Below is a small trained network, with its code and all its weights. Each question gives an input and a class and asks what happens when units are switched off, that is, made to give their printed mean instead of their output.

import numpy as np


def w(rows, s, z=0):
    codes = np.array(rows[::2]) - 128.0
    scale = np.full(codes.shape[1], s)
    scale[-1] = z or s
    return codes * scale


def norm(h):
    return h / np.sqrt((h * h).mean(-1, keepdims=True) + 1e-5)


def f(y):
    return y / 2 * (1 + np.tanh(0.7978845608 * (y + 0.044715 * y**3)))


def log_softmax(a):
    a = a - a.max(-1, keepdims=True)
    return a - np.log(np.exp(a).sum(-1, keepdims=True))


def net(x, mask):
    res = np.array(x, float).reshape(1, 5) / 4 @ E
    u = 0
    for l in range(2):
        y = f(norm(res) @ A[l][:, :-1].T + A[l][:, -1])
        res = res + np.where(mask[u : u + 16], y, B[l][:, -1]) @ B[l][:, :-1]
        u += 16
    return log_softmax(norm(res)[-1] @ U[:, :-1].T + U[:, -1])


A, B = {}, {}
E = w([
[110,156,124,75],'x0',
[129,130,129,128],'x1',
[135,188,138,139],'x2',
[182,134,1,138],'x3',
[55,141,108,148],'x4',
],0.0086)
A[0] = w([
[147,112,201,126,76],'0.n1',
[103,247,120,75,135],'0.n2',
[153,217,152,61,184],'0.n3',
[200,148,145,108,22],'0.n4',
[197,142,165,232,160],'0.n5',
[130,129,173,100,62],'0.n6',
[80,152,170,122,108],'0.n7',
[206,130,113,98,75],'0.n8',
[52,147,95,114,92],'0.n9',
[116,141,54,52,121],'0.n10',
[175,112,159,109,61],'0.n11',
[109,23,115,8,218],'0.n12',
[150,119,132,234,63],'0.n13',
[156,149,107,143,4],'0.n14',
[209,82,160,95,107],'0.n15',
[66,60,106,104,118],'0.n16',
],0.013,0.0027)
B[0] = w([
[175,61,33,114,200],'0.n1',
[188,159,150,237,225],'0.n2',
[162,86,211,192,217],'0.n3',
[122,223,152,43,154],'0.n4',
[180,152,164,164,222],'0.n5',
[170,110,103,80,158],'0.n6',
[118,44,99,87,194],'0.n7',
[138,146,151,59,185],'0.n8',
[123,188,90,150,180],'0.n9',
[175,37,86,183,219],'0.n10',
[116,218,117,52,148],'0.n11',
[189,204,222,253,253],'0.n12',
[196,115,151,201,182],'0.n13',
[117,136,88,109,132],'0.n14',
[105,240,215,22,199],'0.n15',
[106,167,152,225,185],'0.n16',
],0.0062,0.0052)
A[1] = w([
[80,160,107,103,132],'1.n1',
[52,85,171,57,62],'1.n2',
[165,87,124,159,93],'1.n3',
[56,152,57,153,133],'1.n4',
[127,178,171,161,40],'1.n5',
[155,46,186,164,230],'1.n6',
[125,180,225,128,136],'1.n7',
[94,218,144,121,5],'1.n8',
[126,80,134,149,128],'1.n9',
[41,58,76,134,8],'1.n10',
[66,60,200,70,104],'1.n11',
[49,164,90,198,156],'1.n12',
[236,163,97,129,237],'1.n13',
[148,86,103,136,9],'1.n14',
[113,92,142,212,131],'1.n15',
[160,133,3,74,107],'1.n16',
],0.013,0.0028)
B[1] = w([
[254,155,197,142,116],'1.n1',
[165,82,99,124,138],'1.n2',
[159,142,155,181,165],'1.n3',
[99,129,188,51,150],'1.n4',
[143,150,99,186,168],'1.n5',
[128,196,62,159,237],'1.n6',
[97,77,88,160,223],'1.n7',
[187,119,128,140,131],'1.n8',
[198,99,149,164,148],'1.n9',
[122,183,166,139,133],'1.n10',
[181,80,11,75,163],'1.n11',
[155,119,223,39,188],'1.n12',
[71,78,173,141,254],'1.n13',
[135,135,133,119,125],'1.n14',
[197,158,135,103,223],'1.n15',
[130,73,73,121,158],'1.n16',
],0.0092,0.0091)
U = w([
[141,44,29,108,151],'0',
[146,128,140,142,254],'1',
[146,134,146,190,137],'2',
[131,162,153,196,109],'3',
[108,145,187,30,153],'4',
[75,150,100,132,77],'5',
[30,167,81,84,16],'6',
[6,186,82,113,44],'7',
],0.016,0.0085)

Each question gives the input, the list of numbers given to net, and the class t.
The units are the neurons (one row each of A and B). Each row of codes is followed by its name. A weight is (code - 128) times the scale printed after its matrix; where a second scale follows, it is the last column's (A, B and U).
mask holds one flag per neuron, layer by layer. A switched-off neuron (its flag False) gives its mean, the last column of its row in B, instead of its output. The means were averaged over made-up inputs and are rounded, as every weight is.
A unit's drop is (log p(t) with every unit on - log p(t) with that unit switched off) / (log p(t) with every unit on - log p(t) with every unit switched off).
The circuit of an input: a set's keep is (log p(t) with only the set's units on - log p(t) with every unit switched off) / (log p(t) with every unit on - log p(t) with every unit switched off). Starting from the 12 units with the biggest drops (on a tie, the unit counted first), units are removed one at a time, each time the one whose removal leaves the highest keep (on an exact tie, the one counted first), for as long as the keep stays at least 0.8.
units of the circuit, in order: the units of the circuit, biggest drop first
top k neurons in layer l: the k neurons of layer l with the biggest drops, biggest first
drop of u: that unit's drop, to one decimal
input [8,-2,-7,6,8], class 2: units of the circuit, in order => 0.n12
input [3,-5,5,8,-6], class 0: units of the circuit, in order => 0.n12, 1.n16
input [5,6,-7,5,5], class 3: top 2 neurons in layer 0 => 0.n12, 0.n10
input [2,0,6,-5,8], class 4: units of the circuit, in order => 1.n12, 0.n12
input [-6,-3,-7,3,-8], class 4: units of the circuit, in order => 0.n15, 0.n8
input [5,0,-5,5,7], class 4: top 2 neurons in layer 1 => 1.n12, 1.n4
input [3,-3,-6,4,8], class 4: units of the circuit, in order => 1.n12, 1.n4
input [-5,-1,-6,-2,-8], class 4: top 2 neurons in layer 0 => 0.n15, 0.n11
input [-1,7,-8,0,5], class 3: top 2 neurons in layer 0 => 0.n12, 0.n16
input [-7,-5,0,-7,-1], class 0: top 2 neurons in layer 0 => 0.n12, 0.n2
input [-2,5,1,-5,-7], class 4: top 2 neurons in layer 0 => 0.n15, 0.n11
input [-1,-3,-2,-8,-8], class 0: top 2 neurons in layer 1 => 1.n11, 1.n7
input [2,-5,5,7,-3], class 0: drop of 1.n16 => 0.3
input [6,8,-6,-8,4], class 0: units of the circuit, in order => 1.n11
input [1,0,-5,-6,8], class 4: drop of 1.n12 => 1.6
input [0,-4,6,-8,-4], class 0: drop of 0.n12 => 0.2
input [-1,-5,-8,1,-5], class 3: drop of 0.n12 => 2.5
